Each name stands for a flat space through zero: a line, a plane or more. A row that begins with a name and a colon came from that space; any other row is followed by the name of the space it lies nearest, among the names in its block.
q855-q494: [  0.2  36.5  -8.0  -8.2 -10.7  -3.9 -38.0 -28.4 -32.2  -1.2   8.0  26.7
  -0.2  -3.1  51.4  17.4]
q539-q338: [ 31.0   8.7  -0.3  26.7  15.2   9.9  20.0   9.4  -5.9 -50.4  -3.4  -7.2
 -39.3  -6.9   6.1  42.5]
q539-q338: [ 20.7  -8.4  -6.0  -4.0   2.6   6.0  11.6   1.1  -9.1  -2.5  14.1 -10.7
 -13.9   0.0   2.9  -0.6]
q77-q899: [ -9.0  10.4   3.6   4.2  -5.7   7.0  -4.7  -4.1  -0.4 -10.2  -2.8  -6.4
  16.3  -0.1  -7.6  -6.7]
q170-q907: [ -2.3  36.7   5.9  43.3  12.8  -4.2 -12.8  10.9 -26.9  -1.5 -18.9   8.5
  21.8 -17.2 -29.2  18.4]
q170-q907: [ -7.7 -14.4  -6.4 -41.1  -6.7   4.1   9.4 -23.0  -8.6   0.8   9.8 -13.9
 -12.1   8.4  15.6  20.7]
[ -0.1  10.2   5.8  -6.0  -1.3   5.6 -27.5 -17.1 -16.4  -5.4  12.3  -5.0
  -0.1  -6.9  12.2  20.1] -> q855-q494
[ -1.0  11.5  -1.8  16.5  -0.2  -9.6   2.2  -7.0 -26.5  -4.4   2.1  -7.9
  -1.0  -4.8 -17.7  23.7] -> q170-q907
q633-q667: [ 10.1 -20.2 -16.7   2.8 -12.2   8.6 -14.1   4.3  32.6 -54.2   5.7 -49.9
 -19.5  -1.5   6.5   0.6]
[-16.2  22.1  25.2  13.0  11.0  -9.6  -5.3   8.0 -16.2   6.4 -10.0  -4.1
   4.4  -7.2   0.2  42.2] -> q539-q338
[  4.5 -10.6  -5.2  -6.3  -4.7   4.6  -8.2   9.0  20.9 -24.0   8.6 -19.0
 -17.5  -2.7   4.4  -0.5] -> q633-q667
[12.1  5.2  2.1 11.9  4.3  0.2 -4.4 19.3  0.9  4.6 -9.2  5.7  0.4 -2.6
 -7.9 -6.2] -> q170-q907
q152-q637: [ -7.2  -5.2   6.8  40.2  -9.1 -20.2  13.7  -5.0 -10.9   7.2 -25.5  -7.6
  -1.1   7.0  10.1  18.3]
[ 22.9 -18.6  -9.7  10.4 -20.6 -21.3   3.1  -3.7  12.1 -14.6   9.7   4.6
   7.3   9.6  20.0  -4.1] -> q170-q907
[ -1.7  -2.2  -0.4   1.5   4.3   7.7 -21.5  -6.8 -14.7  -9.4   5.1 -12.6
  10.3  -7.7  -5.5  11.1] -> q855-q494
q988-q960: [ 31.3   5.1   6.3 -15.4 -17.8   4.6  37.5   5.3   2.4 -12.1 -10.0   0.1
  42.2  66.2 -25.2  29.5]
[-16.3   5.4  -1.1  -5.4   1.0  -5.0  -9.6  -0.8  12.8   5.3  -2.7  11.7
  20.2   0.5   9.0 -14.5] -> q539-q338
q633-q667: [  3.0  -2.7  -5.1   0.6  -3.0   3.0  -1.6   1.7   4.2 -11.6   2.4 -13.9
   1.6  -0.2  -3.3  -6.0]

Each name stands for a flat space through zero: a line, a plane or more. A row that begins with a name and a colon came from that space; any other row is followed by the name of the space it lies nearest, among the names in its block.
q725q288: [-18.6  22.8  -6.3  -0.7  -4.5 -41.7 -28.3  -9.8 -24.1 -10.3 -20.0  50.9
 -19.8  18.1 -30.6  -2.7]
q575q776: [ -5.7 -19.1  33.4 -31.7 -36.5   8.2  -3.1 -25.9 -42.0  -8.6 -12.8  21.0
 -34.8   0.2  23.9  12.4]
q725q288: [ -2.8  -1.2   2.4  -3.5   9.0  -3.7 -14.1  -6.1 -13.8  -6.4 -11.2  40.4
 -14.6   8.7 -31.8   2.4]
[ -8.7  11.6  -3.6 -12.0  -7.3 -14.2  13.2 -11.5 -21.3  14.6  15.0  24.1
  -1.2 -19.6 -22.3  -1.9] -> q725q288
[  3.8   0.3   2.2 -10.5  -2.0   1.7  11.3 -12.3   6.8   1.7  -2.3 -16.1
   6.0   3.8   8.9 -11.0] -> q725q288
q29q43: [ -7.1   1.9 -12.2  -7.8   1.3  16.8  -6.8   0.1  -1.3 -12.3 -11.8   8.0
   4.3 -11.0 -42.3   4.4]
[  3.5  -8.0   0.0  -9.5  -2.2  -1.4  -7.7   7.3 -11.7  -0.7   2.6   3.7
   4.7 -15.3   3.8   0.1] -> q725q288
q613q399: [-12.9   7.9  -2.8   4.1  24.8 -13.3 -11.4  -8.7  -1.8  14.8 -19.4   1.5
  -7.2   1.0   3.2  37.7]
[  8.4   3.6  -1.2   2.0 -21.5   9.6   0.7   4.0  -2.4  -9.2   2.0  -2.6
   4.5  -4.6  -7.2 -22.2] -> q613q399
[ 16.9 -21.2  14.5   2.3   9.4  73.8   4.3  -5.3   4.0  41.2  15.1  27.2
   0.5  10.6 -21.1  14.8] -> q725q288
q242q948: [-10.6  16.2  16.3  22.7  29.0  20.9   3.2  -5.8  26.5   1.1 -33.2 -45.7
  14.1   2.0   1.0  13.7]
[ -1.0   1.5  -8.8  -3.0  15.0  20.8 -10.7  -7.3   0.1 -14.2   7.3  13.3
  -0.9 -11.5 -58.4   8.0] -> q29q43
[ -1.2 -22.8  38.7 -40.5 -37.6   9.3  -1.7 -35.4 -49.9 -19.5 -12.4  21.8
 -39.0  -8.6  31.7  20.8] -> q575q776
q430q722: [ 14.0  -5.1  -7.0   6.2 -11.2  -4.9  -2.7  -2.0   3.8   3.4  -5.7  -6.2
  11.7   4.5  -1.8  11.4]
[-11.2   8.2 -13.6  -3.3 -14.9   6.0   4.7 -32.3  -1.9  19.5  17.5 -33.8
   0.5   4.8  10.6 -11.1] -> q725q288
[-24.0  39.4 -17.5   0.5  -2.4 -32.3 -24.2 -37.6  15.0 -18.9 -30.3   4.7
 -16.7  42.4  -0.7 -16.2] -> q725q288
[-11.6   3.7 -18.9 -12.1  11.3  35.3   5.1 -18.9   6.6  -8.0   6.8  25.7
   5.3 -22.0 -68.1  11.8] -> q29q43
[  4.5 -15.3   7.8 -16.7  -5.0   7.0  -7.7  -8.8 -11.6   4.0  -0.4  -1.8
  26.3  -2.7  -5.8   4.7] -> q242q948
[-12.4  23.3 -10.7   6.0 -31.4 -29.5  17.2  -5.3 -31.0  19.0  20.5  21.2
  -4.4 -21.6 -27.0  -0.7] -> q725q288
[ 30.9   0.2  -0.2 -12.4 -54.4  26.2  15.8  34.3 -12.9 -19.4  38.6  12.3
  16.7  -4.8 -14.9 -60.0] -> q613q399
q242q948: [-25.5  17.8  16.2  12.3  -3.6  -0.2   4.4  29.3  14.1   8.4 -25.4  -8.8
 -15.1 -20.4  11.8 -11.2]
[ -3.4 -15.1  30.4 -23.6 -33.1  12.3   1.5 -18.0 -41.2 -12.1  -5.7  14.2
 -35.8   2.9  21.9  19.6] -> q575q776
[-11.2   7.0   5.5  -3.2  -8.8  -5.1  -6.7   1.0  -0.5   9.4   3.6  10.3
  -5.9   2.6   5.2   2.9] -> q430q722
q575q776: [ -1.9  14.3 -22.3  13.2  25.3   0.1   0.5  22.7  27.7   5.9   9.4 -13.0
  11.1  -4.0 -10.7  -4.6]
[ -3.7  -2.6   9.0  -8.4 -10.2   5.7   4.9  -3.7 -17.9  -7.5   4.6  -6.5
  -6.5  -1.7   4.2   7.5] -> q575q776
q613q399: [-23.1  -1.8   8.4   5.3  26.5 -24.9  -2.1  -1.3   3.8   6.7 -26.1  -6.0
 -13.6   9.1   0.6  41.6]
[  8.6  13.7  -1.7 -10.3   6.6   0.1  22.1  -1.6  -1.1  18.5  -1.0 -12.1
  18.7 -11.2  -8.4  10.6] -> q242q948
[  1.3 -12.3  33.4 -26.7 -40.7   2.1   1.2 -22.6 -34.8 -13.1 -16.1  14.5
 -41.0  -4.5  28.6  25.0] -> q575q776
[-33.3  -0.2  -9.4   4.6  73.4 -34.3 -20.5 -21.9  11.2  26.5 -46.0 -10.2
 -26.0   4.4  13.6  66.4] -> q613q399
[-26.2  20.4  10.6  26.4  14.8   9.6  -2.6  13.2  17.5  -8.6 -35.7 -20.9
  -1.6  -8.1   0.9 -17.5] -> q242q948
q430q722: [  6.5  -3.7 -18.3  -0.8  18.1   7.0   4.8  -4.8  -6.7 -20.0  -3.1 -20.2
  18.1 -15.2  17.4  11.7]
[-28.7   5.5   3.1   7.3  53.3 -22.8 -14.3 -22.3   8.8  22.1 -38.8  -2.7
 -16.6  14.0   7.4  46.0] -> q613q399
[ -3.0 -40.0  53.7 -55.1 -65.2  20.9   3.6 -49.9 -70.0 -25.8 -25.0  17.6
 -61.6 -10.2  35.7  37.1] -> q575q776
[  2.2 -13.0   5.3 -20.3  -4.1   5.3  -1.3   7.0  -8.7   7.0   1.6  17.9
  24.9 -16.7  -3.3  12.2] -> q242q948
[-24.7  10.5   4.1  18.9 -16.0  -6.9  -2.7  27.6  10.0   0.2 -11.0  14.9
 -32.7 -21.4   7.7 -30.0] -> q242q948
[ 10.7 -12.4   4.4   5.6  -7.4  47.5  22.0  -8.9  -6.6  37.2  23.6   4.1
  -3.9  -1.0 -12.5  -4.4] -> q725q288
[ -2.1 -28.0   8.6  -4.8 -20.1   4.8 -13.5  12.6   3.8   2.6  10.0  19.7
  21.8  -5.2   0.9   1.4] -> q242q948
[ 17.0 -24.2 -22.5   5.9 -24.0  -0.3 -16.4  -6.5  12.7  -2.4   8.9  -8.9
   3.6   1.0   1.8  -2.1] -> q430q722

Each name stands for a flat space through zero: a line, a plane or more. A row that begins with a name and a colon came from that space; any other row is followed by the name of the space it lies nearest, among the names in its block.
q12-q560: [-24.9  17.6  17.0  -8.9  40.7  -6.7   6.0 -14.5  17.3   3.3  -3.1  31.3
  -6.8 -10.5   0.1  29.9]
q985-q220: [ 26.4  21.7 -14.8  13.5  12.6   1.0  21.0  -3.8   5.2  17.2  -8.5 -20.4
 -18.9 -20.9 -12.9  11.5]
q999-q819: [  6.0  -0.9  -9.4  16.4  -5.2   4.2  -4.9  21.0   0.0 -11.9   1.2 -13.9
  24.8  -6.1   9.4  15.4]
[-16.4  33.4  32.4  -2.1  -0.3 -10.6  -3.0 -17.0  11.7 -12.4  14.2 -11.8
  16.1   6.6  -7.2  47.0] -> q999-q819
q332-q618: [  0.0   2.5   6.1  10.7 -31.3  10.6  -7.2  33.7  -3.4  -4.3 -11.2 -40.1
  21.3   4.4   8.9   4.4]
q715-q358: [ -9.7 -56.6 -47.3 -24.7  44.3  37.7  -9.5 -20.1 -30.7 -32.8 -17.1  -2.0
  -3.8 -10.4 -11.2  19.7]
q360-q880: [  2.0  -6.7  21.8 -19.6  -8.6  22.1 -10.3 -10.9 -18.2 -12.4   7.3  -3.9
  15.3  -4.0  -0.4  -7.7]
q258-q259: [  6.5  18.6 -22.7   5.1 -34.0  13.7  16.3 -17.2  14.2  -9.0 -15.5 -20.5
   0.3  18.2  29.1 -17.8]
[ 12.1  20.1  -6.7   6.9   5.7  -9.0 -16.3   9.4 -16.6   5.0 -22.7   1.8
 -10.9 -15.8  -1.5 -15.2] -> q985-q220
[  7.0   9.4  -5.9  -7.1  25.4  10.6  -3.6   7.1   1.1 -22.1  17.4   5.6
  -5.9  -2.3  -1.6 -11.6] -> q999-q819
q999-q819: [ -2.5 -20.0 -17.6 -23.0  -5.4   6.0   2.5   8.0  14.3  -5.8   4.3 -12.6
 -26.4  12.1   3.8 -11.7]
[ 15.1 -44.5 -57.9  12.3  25.1  18.8  16.8 -28.6  13.6   1.5 -12.0  -0.3
  -0.3  -1.3  -1.9  -1.1] -> q715-q358
q332-q618: [ -6.4 -19.7 -18.6  -8.3  28.1 -11.0   9.5 -36.6 -26.9   2.9   5.8  31.0
  -9.2   6.5  -3.8 -11.0]
[ 25.2  -1.8  -9.6   1.2 -55.7   0.0  12.2  15.9 -33.6 -14.4   0.4 -31.7
   3.4   2.1  -1.8  -7.1] -> q12-q560
[  6.2  -4.5  33.1 -10.2 -19.7  25.7   4.8 -31.5 -20.1  -5.5   3.6   3.3
   4.2   4.0  12.5 -14.6] -> q360-q880
[ 12.1  20.1 -15.5  -3.5  -4.6   5.6   5.8 -10.7  45.6  37.3 -11.5 -11.7
 -23.7  24.5  -7.1   0.6] -> q258-q259
[ -9.7  46.3  12.4 -17.8 -17.3 -21.8  -2.4  -0.1  -2.8  -4.6  12.1  -6.4
  22.0 -15.0  -9.5  11.4] -> q715-q358
[ -4.7 -42.2  -3.6  13.3  -9.8  23.3  15.3  23.1  -7.9 -31.5 -24.1  14.1
  52.5 -15.2  42.0 -12.9] -> q12-q560
[ 14.8 -14.5  49.1 -26.7  -1.4  12.7  11.1 -16.8 -19.2  -2.8  15.5   5.6
   2.1   4.7  12.5 -14.9] -> q360-q880
[ 13.7   3.0  -7.4   4.4  25.3  31.9 -18.5  55.7  37.7 -26.7  21.8  -5.1
  15.3 -43.5  30.7  40.0] -> q999-q819
[ -5.1  23.0 -34.0  -0.5   3.9  -5.1  12.1  12.2   0.4  46.3  16.6 -12.4
  -9.8 -28.2 -18.7  18.7] -> q258-q259
q12-q560: [-26.9  -1.5  -1.1   5.0   9.2  10.8   9.3  -1.8  19.5 -27.0  -4.0  24.7
  19.0  -6.8  22.0  -1.5]
[ -2.1  11.3  16.8  34.4  14.7   0.2  -8.2  -0.6  15.4 -24.4   1.7  10.1
  49.2 -24.0  -0.5  31.8] -> q999-q819
[  9.5  -5.1  -0.3  -7.4  15.9 -13.7   2.5  -8.1  -1.9  -0.7   6.9  25.0
  -2.3  -3.2 -10.0   2.0] -> q332-q618
